How the nodes are linked:
* | o z v
FM | ZM RD CJ
GD | MG DN FZ
ZJ | BL CM TT
HN | RJ TT CM
QP | NB CQ CT
CT | QP ZR LG
CM | HN ZJ JH
FP | HR GZ JC
JC | FP QR PN
HC | MC JN BL
MR | DH ZP BC
ZM | LH TJ FM
MG | TT RJ GD
ZQ | CQ NB LJ
FZ | GD RF DM
LG | CT LM LH
RF | GR FZ DN
QR | BF JC GZ
BF | ZG PN QR
DN | RF GD RJ
GZ | QR FP DH
ZP | QD MR HR
MJ | ML CJ RD
ML | JN MC MJ
CJ | FM MJ MC
NB | TN ZQ QP
BC | MR QD GR
JR | PN ZG TN
JN | JH HC ML
BL | HC JH ZJ
QD | DM BC ZP
TJ | RD ZM RL
GR | BC DM RF
ZG | LJ JR BF
PN | JC BF JR
DM | FZ GR QD
TN | JR LJ NB
RL | TJ LH LM
ZR | LM CT CQ
TT | ZJ HN MG
HR | ZP DH FP
LH | LG RL ZM
JH | CM BL JN
DH | GZ HR MR
LM | RL LG ZR
RD | MJ FM TJ
MC | CJ ML HC
CQ | ZR QP ZQ
RJ | DN MG HN
LJ | ZQ TN ZG

In the rows, zero is written as 24.

The rows follow the links: the fewer symbols apart two nodes are, the more alike their rows tend to be.

Each row is also shifted at random along 2 hidden directions that mean nothing.

Some nodes, each with a row of numbers:
CM: [ 35,  25,  23,  25,  29,  19,  23,  22,  30,  19,  21,  22,  24,  22,  20,  21,  24,  25,  21,  28,  20,  27,  23,  25,  23,  30,  19,  26,  24,  26,  22,  29,  20,  27,  20,  23,  19,  22,  19,  22,  26,  22]
MJ: [ 29,  22,  24,  20,  31,  22,  27,  21,  28,  21,  16,  24,  21,  22,  22,  21,  27,  25,  19,  27,  25,  24,  27,  22,  20,  24,  18,  22,  27,  24,  23,  30,  17,  28,  25,  27,  25,  25,  20,  17,  25,  21]
ZQ: [ 26,  23,  23,  23,  20,  29,  24,  25,  19,  28,  23,  26,  24,  24,  26,  25,  25,  21,  26,  18,  26,  21,  24,  24,  23,  18,  27,  20,  22,  20,  26,  20,  27,  21,  27,  25,  29,  26,  27,  25,  22,  25]
ZR: [ 40,  22,  23,  21,  24,  28,  25,  24,  22,  25,  21,  25,  24,  25,  25,  23,  25,  20,  24,  22,  27,  20,  26,  23,  21,  20,  22,  20,  25,  20,  25,  26,  24,  24,  26,  26,  29,  26,  26,  23,  22,  25]
DM: [ 39,  24,  21,  28,  19,  27,  25,  23,  24,  29,  28,  21,  26,  22,  27,  23,  18,  19,  27,  19,  22,  23,  24,  23,  22,  25,  22,  25,  22,  21,  27,  23,  24,  23,  23,  24,  24,  18,  25,  29,  22,  25]
RD: [ 34,  22,  24,  20,  30,  23,  27,  22,  28,  21,  16,  24,  22,  22,  21,  20,  28,  24,  19,  27,  26,  23,  28,  22,  20,  24,  17,  21,  27,  23,  22,  31,  17,  28,  25,  28,  26,  27,  21,  18,  24,  23]
BC: [ 34,  25,  23,  27,  21,  20,  20,  26,  28,  27,  29,  20,  25,  25,  25,  24,  18,  23,  27,  24,  21,  25,  19,  25,  26,  28,  22,  28,  23,  26,  27,  24,  25,  23,  20,  22,  18,  19,  25,  30,  24,  23]
HN: [ 25,  25,  23,  25,  28,  18,  24,  23,  30,  20,  23,  21,  24,  21,  23,  22,  23,  25,  22,  29,  21,  26,  22,  24,  23,  28,  20,  27,  25,  26,  22,  26,  21,  27,  21,  23,  18,  22,  20,  22,  26,  23]
JN: [ 28,  23,  24,  23,  28,  21,  24,  20,  23,  17,  22,  23,  21,  23,  21,  24,  27,  27,  21,  27,  23,  26,  24,  27,  25,  25,  28,  24,  22,  25,  18,  25,  24,  23,  23,  22,  22,  26,  20,  20,  26,  24]
TN: [  9,  22,  28,  25,  26,  17,  20,  22,  25,  18,  24,  22,  24,  24,  23,  26,  24,  30,  23,  26,  22,  24,  22,  20,  26,  26,  24,  25,  26,  27,  22,  24,  22,  25,  21,  23,  18,  25,  24,  23,  26,  24]
GZ: [ 24,  24,  23,  25,  21,  25,  23,  27,  26,  29,  27,  20,  26,  25,  26,  24,  17,  21,  26,  19,  24,  21,  23,  23,  24,  23,  21,  25,  24,  23,  29,  22,  24,  23,  22,  24,  22,  20,  27,  27,  23,  25]
NB: [ 23,  25,  27,  25,  25,  18,  20,  23,  22,  18,  26,  25,  23,  25,  22,  25,  26,  30,  23,  28,  22,  26,  21,  24,  26,  25,  28,  27,  24,  27,  20,  21,  25,  22,  22,  21,  18,  28,  23,  23,  25,  24]
ZP: [ 23,  26,  23,  30,  16,  26,  22,  22,  18,  25,  33,  23,  26,  23,  29,  26,  19,  24,  27,  20,  20,  25,  21,  24,  26,  25,  30,  24,  21,  24,  23,  17,  29,  19,  22,  20,  22,  19,  25,  28,  23,  24]
RF: [ 47,  27,  22,  27,  23,  20,  20,  26,  30,  23,  28,  19,  24,  22,  23,  22,  19,  24,  24,  25,  19,  26,  21,  26,  27,  31,  21,  30,  21,  27,  27,  26,  24,  24,  20,  21,  16,  18,  22,  28,  26,  23]
LM: [ 29,  22,  23,  21,  25,  27,  26,  23,  22,  22,  20,  27,  23,  25,  23,  24,  28,  22,  22,  21,  27,  21,  28,  23,  21,  20,  23,  20,  24,  20,  23,  26,  22,  25,  27,  27,  29,  27,  24,  20,  22,  23]
QD: [ 17,  24,  24,  27,  21,  25,  25,  22,  26,  28,  25,  20,  28,  22,  28,  25,  18,  23,  26,  19,  21,  23,  26,  18,  20,  25,  17,  22,  25,  22,  27,  23,  20,  27,  23,  29,  23,  17,  26,  27,  22,  23]
CQ: [ 26,  21,  24,  21,  21,  28,  25,  25,  21,  25,  23,  27,  23,  24,  25,  25,  26,  22,  25,  21,  27,  21,  26,  22,  22,  19,  25,  20,  23,  21,  24,  23,  26,  23,  27,  25,  29,  28,  27,  23,  22,  23]
PN: [ 34,  23,  26,  28,  24,  17,  20,  23,  28,  20,  26,  20,  26,  23,  24,  24,  21,  28,  23,  24,  21,  25,  22,  20,  25,  29,  19,  27,  26,  27,  24,  24,  21,  25,  19,  23,  17,  21,  24,  26,  26,  25]

Start here and follow the symbols in turn, left to right. Where do you end up?
Answers are names.
[ 31,  23,  25,  29,  22,  21,  22,  23,  27,  26,  26,  18,  28,  23,  27,  24,  17,  25,  26,  22,  21,  23,  24,  18,  21,  28,  18,  26,  25,  25,  25,  25,  21,  26,  20,  26,  21,  18,  25,  26,  23,  25]
z o -> GZ
[ 26,  25,  23,  27,  23,  19,  22,  25,  29,  24,  27,  18,  26,  23,  25,  23,  19,  23,  25,  25,  21,  25,  21,  23,  24,  28,  19,  27,  25,  26,  26,  24,  22,  24,  20,  23,  18,  19,  23,  27,  25,  23]
z v v v -> HR
[ 24,  23,  24,  22,  31,  19,  25,  21,  30,  19,  18,  21,  23,  22,  21,  21,  25,  26,  21,  29,  22,  26,  26,  23,  21,  29,  17,  25,  26,  26,  22,  30,  17,  30,  22,  25,  21,  22,  19,  19,  25,  22]
o z o -> BL
[ 22,  22,  26,  28,  23,  19,  21,  22,  26,  22,  27,  21,  27,  23,  25,  25,  19,  28,  23,  24,  19,  24,  23,  19,  23,  28,  21,  26,  26,  27,  24,  23,  22,  25,  20,  25,  18,  20,  24,  26,  25,  24]
z o z v -> JR
[ 23,  23,  26,  23,  29,  17,  21,  23,  27,  19,  22,  23,  23,  24,  20,  23,  25,  27,  21,  28,  23,  25,  23,  23,  25,  24,  22,  27,  26,  28,  23,  26,  21,  27,  21,  24,  18,  27,  23,  21,  26,  23]
o v -> QP
[ 30,  26,  22,  27,  20,  22,  21,  27,  28,  28,  28,  18,  25,  24,  26,  22,  18,  21,  27,  23,  22,  25,  20,  24,  25,  27,  19,  28,  23,  25,  29,  23,  25,  23,  21,  23,  20,  18,  26,  29,  24,  25]
v v z -> DM
[ 31,  25,  23,  26,  27,  18,  22,  25,  33,  22,  25,  17,  25,  22,  23,  21,  21,  24,  22,  27,  21,  26,  24,  22,  24,  31,  16,  28,  25,  26,  25,  28,  19,  28,  19,  24,  16,  19,  21,  26,  25,  23]
v z -> MG
[ 29,  23,  25,  23,  27,  19,  21,  23,  24,  19,  23,  27,  21,  25,  20,  24,  28,  28,  21,  28,  23,  26,  20,  27,  27,  24,  27,  25,  25,  27,  21,  25,  26,  23,  22,  22,  20,  30,  21,  21,  25,  24]
z o -> LM
[ 36,  23,  24,  21,  26,  25,  26,  21,  23,  21,  20,  26,  21,  23,  21,  22,  28,  23,  22,  25,  26,  22,  26,  25,  22,  22,  24,  21,  25,  22,  21,  26,  23,  25,  27,  25,  27,  28,  22,  19,  23,  23]
v z z -> RL
[ 17,  25,  24,  26,  24,  19,  22,  21,  23,  21,  27,  23,  23,  23,  22,  24,  23,  27,  24,  27,  20,  26,  19,  26,  26,  29,  26,  28,  23,  28,  21,  23,  25,  23,  21,  20,  18,  22,  21,  23,  26,  23]
z o z -> HN
[ 28,  25,  24,  26,  21,  23,  21,  28,  29,  29,  28,  20,  25,  24,  27,  24,  19,  20,  26,  21,  22,  22,  23,  22,  24,  25,  19,  27,  24,  24,  30,  24,  24,  24,  21,  24,  21,  19,  27,  28,  24,  23]
o z z -> GZ
[ 19,  24,  25,  27,  25,  18,  21,  23,  24,  19,  26,  22,  25,  24,  23,  26,  23,  30,  24,  26,  21,  26,  21,  22,  26,  27,  23,  26,  25,  28,  22,  22,  24,  24,  19,  23,  18,  24,  24,  24,  26,  23]
z o o -> ZQ
[ 36,  22,  23,  22,  21,  28,  24,  26,  26,  29,  23,  23,  26,  24,  26,  23,  21,  20,  24,  19,  27,  20,  26,  20,  21,  19,  18,  21,  25,  20,  29,  25,  22,  25,  24,  28,  28,  22,  29,  27,  22,  25]
o o -> CQ
[ 17,  22,  24,  23,  22,  26,  23,  27,  27,  30,  24,  21,  28,  23,  26,  23,  20,  20,  25,  20,  25,  21,  26,  18,  21,  21,  16,  21,  27,  20,  29,  25,  21,  25,  24,  28,  26,  20,  27,  26,  21,  24]
v v v o -> GZ
[ 24,  24,  25,  21,  27,  20,  22,  24,  23,  18,  21,  28,  20,  25,  20,  25,  29,  27,  21,  28,  24,  25,  21,  28,  28,  23,  29,  25,  22,  27,  19,  23,  27,  22,  24,  21,  21,  31,  22,  21,  25,  24]
v v v o -> ZM
[ 21,  23,  25,  21,  30,  22,  25,  21,  25,  19,  19,  24,  22,  22,  20,  22,  28,  26,  21,  26,  24,  25,  26,  23,  22,  25,  22,  22,  25,  25,  19,  28,  20,  27,  24,  25,  24,  27,  19,  18,  26,  22]
v v -> RD
